Below are the code and all the weights of a small trained network. Each question names an input and a class and asks about switching units off, where a switched-off unit gives its printed mean instead of its output.

import numpy as np


def w(rows, s, z=0):
    codes = np.array(rows[::2]) - 128.0
    scale = np.full(codes.shape[1], s)
    scale[-1] = z or s
    return codes * scale


def norm(h):
    return h / np.sqrt((h * h).mean(-1, keepdims=True) + 1e-5)


def f(y):
    return y / 2 * (1 + np.tanh(0.7978845608 * (y + 0.044715 * y**3)))


def log_softmax(a):
    a = a - a.max(-1, keepdims=True)
    return a - np.log(np.exp(a).sum(-1, keepdims=True))


def net(x, mask):
    res = np.array(x, float).reshape(1, 4) / 4 @ E
    u = 0
    for l in range(3):
        y = f(norm(res) @ A[l][:, :-1].T + A[l][:, -1])
        res = res + np.where(mask[u : u + 7], y, B[l][:, -1]) @ B[l][:, :-1]
        u += 7
    return log_softmax(norm(res)[-1] @ U[:, :-1].T + U[:, -1])


A, B = {}, {}
E = w([
[210,54,84,207,122,91],'x0',
[35,125,254,228,193,126],'x1',
[55,220,149,99,105,113],'x2',
[74,74,107,98,106,225],'x3',
],0.005)
A[0] = w([
[239,128,141,253,141,93,207],'L0N1',
[191,79,96,114,163,142,63],'L0N2',
[84,111,237,216,201,109,93],'L0N3',
[149,84,135,183,143,161,86],'L0N4',
[117,189,143,111,115,79,116],'L0N5',
[80,128,120,152,91,153,78],'L0N6',
[242,107,83,151,110,68,3],'L0N7',
],0.0072,0.0038)
B[0] = w([
[154,103,30,234,152,13,251],'L0N1',
[210,153,122,124,30,139,151],'L0N2',
[111,124,188,179,197,235,253],'L0N3',
[150,254,78,117,113,96,146],'L0N4',
[140,165,156,44,153,91,151],'L0N5',
[77,109,107,102,156,160,126],'L0N6',
[89,46,93,81,58,31,183],'L0N7',
],0.0053,0.0057)
A[1] = w([
[91,156,195,128,101,159,72],'L1N1',
[171,97,162,219,217,100,16],'L1N2',
[232,75,21,101,127,143,115],'L1N3',
[124,253,175,38,129,66,2],'L1N4',
[206,127,69,50,111,151,68],'L1N5',
[177,110,113,103,38,200,45],'L1N6',
[96,198,163,238,152,40,58],'L1N7',
],0.007,0.003)
B[1] = w([
[133,93,125,70,165,25,148],'L1N1',
[176,162,45,173,165,177,208],'L1N2',
[163,170,235,99,91,119,254],'L1N3',
[136,227,3,112,175,127,165],'L1N4',
[170,111,203,203,149,169,201],'L1N5',
[134,119,129,118,148,228,166],'L1N6',
[159,65,93,175,131,246,214],'L1N7',
],0.0067,0.0047)
A[2] = w([
[72,156,151,150,130,191,86],'L2N1',
[101,131,152,120,181,164,94],'L2N2',
[125,222,60,105,135,109,44],'L2N3',
[194,41,71,93,100,1,71],'L2N4',
[78,100,53,41,92,163,52],'L2N5',
[121,226,54,99,162,106,2],'L2N6',
[184,84,59,121,118,89,105],'L2N7',
],0.0088,0.0037)
B[2] = w([
[121,119,119,75,52,44,199],'L2N1',
[134,158,129,72,122,67,185],'L2N2',
[144,236,90,126,151,135,159],'L2N3',
[98,203,175,162,38,2,254],'L2N4',
[176,65,53,205,129,91,152],'L2N5',
[125,181,49,98,171,137,161],'L2N6',
[55,179,243,139,89,95,198],'L2N7',
],0.0077,0.0044)
U = w([
[120,228,34,53,170,134,212],'0',
[204,104,169,54,87,236,146],'1',
[18,115,225,55,176,126,94],'2',
[136,86,117,248,221,169,130],'3',
[99,25,34,83,89,120,8],'4',
[157,158,163,169,45,30,204],'5',
],0.016,0.0017)

Each question gives the input, the list of numbers given to net, and the class t.
The units are the neurons (one row each of A and B). Each row of codes is followed by its name. A weight is (code - 128) times the scale printed after its matrix; where a second scale follows, it is the last column's (A, B and U).
mask holds one flag per neuron, layer by layer. A switched-off neuron (its flag False) gives its mean, the last column of its row in B, instead of its output. The means were averaged over made-up inputs and are rounded, as every weight is.
A unit's drop is (log p(t) with every unit on - log p(t) with that unit switched off) / (log p(t) with every unit on - log p(t) with every unit switched off).
The circuit of an input: a set's keep is (log p(t) with only the set's units on - log p(t) with every unit switched off) / (log p(t) with every unit on - log p(t) with every unit switched off). Starting from the 12 units with the biggest drops (on a tie, the unit counted first), units are removed one at a time, each time the one whose removal leaves the highest keep (on an exact tie, the one counted first), for as long as the keep stays at least 0.8.
units of the circuit, in order: the units of the circuit, biggest drop first
top k neurons: the k neurons with the biggest drops, biggest first
top k neurons in layer l: the k neurons of layer l with the biggest drops, biggest first
drop when u is switched off: that unit's drop, to one decimal
input [-2,-6,4,8], class 1: top 2 neurons in layer 1 : [L1N5 L1N6]
input [-2,-8,-1,-2], class 1: top 2 neurons : [L0N1 L1N5]
input [5,-5,-4,5], class 5: top 2 neurons : [L0N3 L0N7]
input [2,1,4,-1], class 3: units of the circuit, in order : [L1N7]
input [3,-1,7,-5], class 0: units of the circuit, in order : [L1N4 L0N5]
input [2,2,4,0], class 3: top 4 neurons : [L1N2 L1N3 L2N7 L2N4]
input [-3,-4,5,6], class 4: top 3 neurons : [L2N5 L0N4 L1N2]
input [-3,-3,0,4], class 1: top 2 neurons : [L0N3 L1N5]
input [-2,3,4,-4], class 0: top 2 neurons : [L0N5 L1N4]
input [-2,5,-3,2], class 2: top 4 neurons : [L0N1 L2N1 L2N2 L1N5]
input [-3,4,3,-8], class 3: top 2 neurons in layer 0 : [L0N3 L0N4]
input [-3,1,2,1], class 0: top 2 neurons : [L1N4 L0N3]
input [-4,4,-7,7], class 2: top 3 neurons : [L0N1 L1N7 L0N7]
input [-5,-4,3,8], class 4: units of the circuit, in order : [L2N5]
input [-5,1,1,5], class 4: top 4 neurons : [L2N5 L1N3 L0N3 L1N5]
input [-1,-6,7,7], class 4: top 2 neurons in layer 0 : [L0N4 L0N2]
input [-2,-5,3,7], class 1: top 3 neurons in layer 1 : [L1N5 L1N6 L1N4]
input [6,-1,3,6], class 1: top 2 neurons : [L0N1 L2N4]
input [-3,7,3,-7], class 3: top 2 neurons in layer 1 : [L1N7 L1N2]
input [-3,-2,-5,-1], class 1: top neuron in layer 1 : [L1N6]
input [-5,2,3,-4], class 0: drop when L1N4 is switched off : 0.7
input [-2,0,-2,7], class 4: drop when L2N5 is switched off : 0.2
input [3,2,1,-4], class 3: drop when L1N6 is switched off : 0.0
input [-2,6,7,-3], class 2: top 2 neurons in layer 0 : [L0N3 L0N1]
